Below are the code and all the weights of a small trained network. Each question names an input and a class and asks about switching units off, where a switched-off unit gives its printed mean instead of its output.

import numpy as np


def w(rows, s, z=0):
    codes = np.array(rows[::2]) - 128.0
    scale = np.full(codes.shape[1], s)
    scale[-1] = z or s
    return codes * scale


def norm(h):
    return h / np.sqrt((h * h).mean(-1, keepdims=True) + 1e-5)


def f(y):
    return np.maximum(y, 0)


def log_softmax(a):
    a = a - a.max(-1, keepdims=True)
    return a - np.log(np.exp(a).sum(-1, keepdims=True))


def net(x, mask):
    res = np.array(x, float).reshape(1, 2) / 4 @ E
    u = 0
    for l in range(3):
        y = f(norm(res) @ A[l][:, :-1].T + A[l][:, -1])
        res = res + np.where(mask[u : u + 4], y, B[l][:, -1]) @ B[l][:, :-1]
        u += 4
    return log_softmax(norm(res)[-1] @ U[:, :-1].T + U[:, -1])


A, B = {}, {}
E = w([
[110,157,131,5,169,152,130,136,124],'x0',
[142,141,68,137,115,66,77,74,82],'x1',
],0.011)
A[0] = w([
[118,253,181,86,111,138,142,218,169,2],'L0N1',
[77,22,154,156,135,192,70,174,147,109],'L0N2',
[88,86,144,156,24,60,86,140,92,208],'L0N3',
[167,191,96,12,121,160,172,79,104,64],'L0N4',
],0.006,0.00049)
B[0] = w([
[171,94,254,137,84,104,133,48,60,232],'L0N1',
[109,111,44,158,169,173,25,145,89,213],'L0N2',
[107,168,152,109,140,160,146,208,151,215],'L0N3',
[120,186,104,219,167,77,106,140,160,254],'L0N4',
],0.0091,0.0053)
A[1] = w([
[153,59,178,158,127,182,210,157,226,99],'L1N1',
[134,172,51,100,78,80,87,38,98,104],'L1N2',
[102,254,39,79,177,192,156,206,183,198],'L1N3',
[126,185,120,18,170,115,149,60,100,6],'L1N4',
],0.0067,0.0021)
B[1] = w([
[95,110,5,88,88,96,156,107,66,239],'L1N1',
[114,46,168,83,72,159,178,130,41,254],'L1N2',
[125,153,191,139,137,212,113,73,204,234],'L1N3',
[164,157,74,138,126,64,161,239,149,214],'L1N4',
],0.011,0.0042)
A[2] = w([
[177,65,183,175,199,112,2,67,164,1],'L2N1',
[109,21,64,62,173,156,186,51,25,75],'L2N2',
[155,174,145,17,247,97,130,141,187,155],'L2N3',
[102,6,131,67,58,169,235,104,128,57],'L2N4',
],0.0075,0.0015)
B[2] = w([
[135,149,109,158,157,220,62,24,240,173],'L2N1',
[185,155,192,1,140,107,131,122,81,254],'L2N2',
[100,51,7,237,76,101,163,171,117,224],'L2N3',
[145,185,229,68,115,48,99,197,186,223],'L2N4',
],0.0096,0.0068)
U = w([
[122,119,1,227,99,112,165,168,120,2],'0',
[156,141,190,20,79,128,126,136,71,245],'1',
[131,176,140,141,171,224,102,11,209,67],'2',
],0.011,0.00055)

Each question gives the input, the list of numbers given to net, and the class t.
The units are the neurons (one row each of A and B). Each row of codes is followed by its name. A weight is (code - 128) times the scale printed after its matrix; where a second scale follows, it is the last column's (A, B and U).
mask holds one flag per neuron, layer by layer. A switched-off neuron (its flag False) gives its mean, the last column of its row in B, instead of its output. The means were averaged over made-up inputs and are rounded, as every weight is.
A unit's drop is (log p(t) with every unit on - log p(t) with that unit switched off) / (log p(t) with every unit on - log p(t) with every unit switched off).
The circuit of an input: a set's keep is (log p(t) with only the set's units on - log p(t) with every unit switched off) / (log p(t) with every unit on - log p(t) with every unit switched off). Starting from all 12 units, units are removed one at a time, each time the one whose removal leaves the highest keep (on an exact tie, the one counted first), for as long as the keep stays at least 0.8.
units of the circuit, in order: the units of the circuit, biggest drop first
unit that matters most: the unit with the biggest drop
top k neurons: the k neurons with the biggest drops, biggest first
top k neurons in layer l: the k neurons of layer l with the biggest drops, biggest first
drop of u: that unit's drop, to one decimal
input [6,5], class 0: top 2 neurons : [L0N4, L0N1]
input [-3,3], class 2: top neuron in layer 0 : [L0N3]
input [-1,0], class 2: units of the circuit, in order : [L0N1, L1N3]
input [5,4], class 0: top 2 neurons : [L0N4, L0N1]
input [-3,0], class 2: top 3 neurons : [L0N1, L1N3, L2N3]
input [4,-3], class 0: top 3 neurons : [L1N2, L0N1, L2N3]
input [8,8], class 0: units of the circuit, in order : [L1N4, L2N3]
input [0,2], class 2: units of the circuit, in order : [L1N3, L0N1]
input [-1,-2], class 2: top 3 neurons : [L0N2, L1N2, L1N1]
input [-2,5], class 1: top 2 neurons : [L0N4, L1N2]
input [-7,8], class 1: units of the circuit, in order : [L1N2, L2N3]
input [7,5], class 0: top 2 neurons : [L0N4, L1N4]
input [-4,5], class 1: top 3 neurons : [L0N4, L1N2, L1N4]
input [-5,-7], class 1: unit that matters most : L0N4
input [-2,0], class 2: top 2 neurons : [L0N1, L1N3]
input [-6,7], class 1: top 2 neurons in layer 0 : [L0N4, L0N2]
input [-3,6], class 1: top 2 neurons : [L1N2, L0N4]
input [-3,-2], class 2: top 2 neurons in layer 0 : [L0N2, L0N1]
input [8,6], class 0: top 3 neurons : [L1N4, L0N4, L2N3]
input [2,1], class 2: unit that matters most : L0N4
input [3,-3], class 2: top 2 neurons in layer 0 : [L0N4, L0N3]
input [7,-4], class 0: drop of L2N3 : 0.2
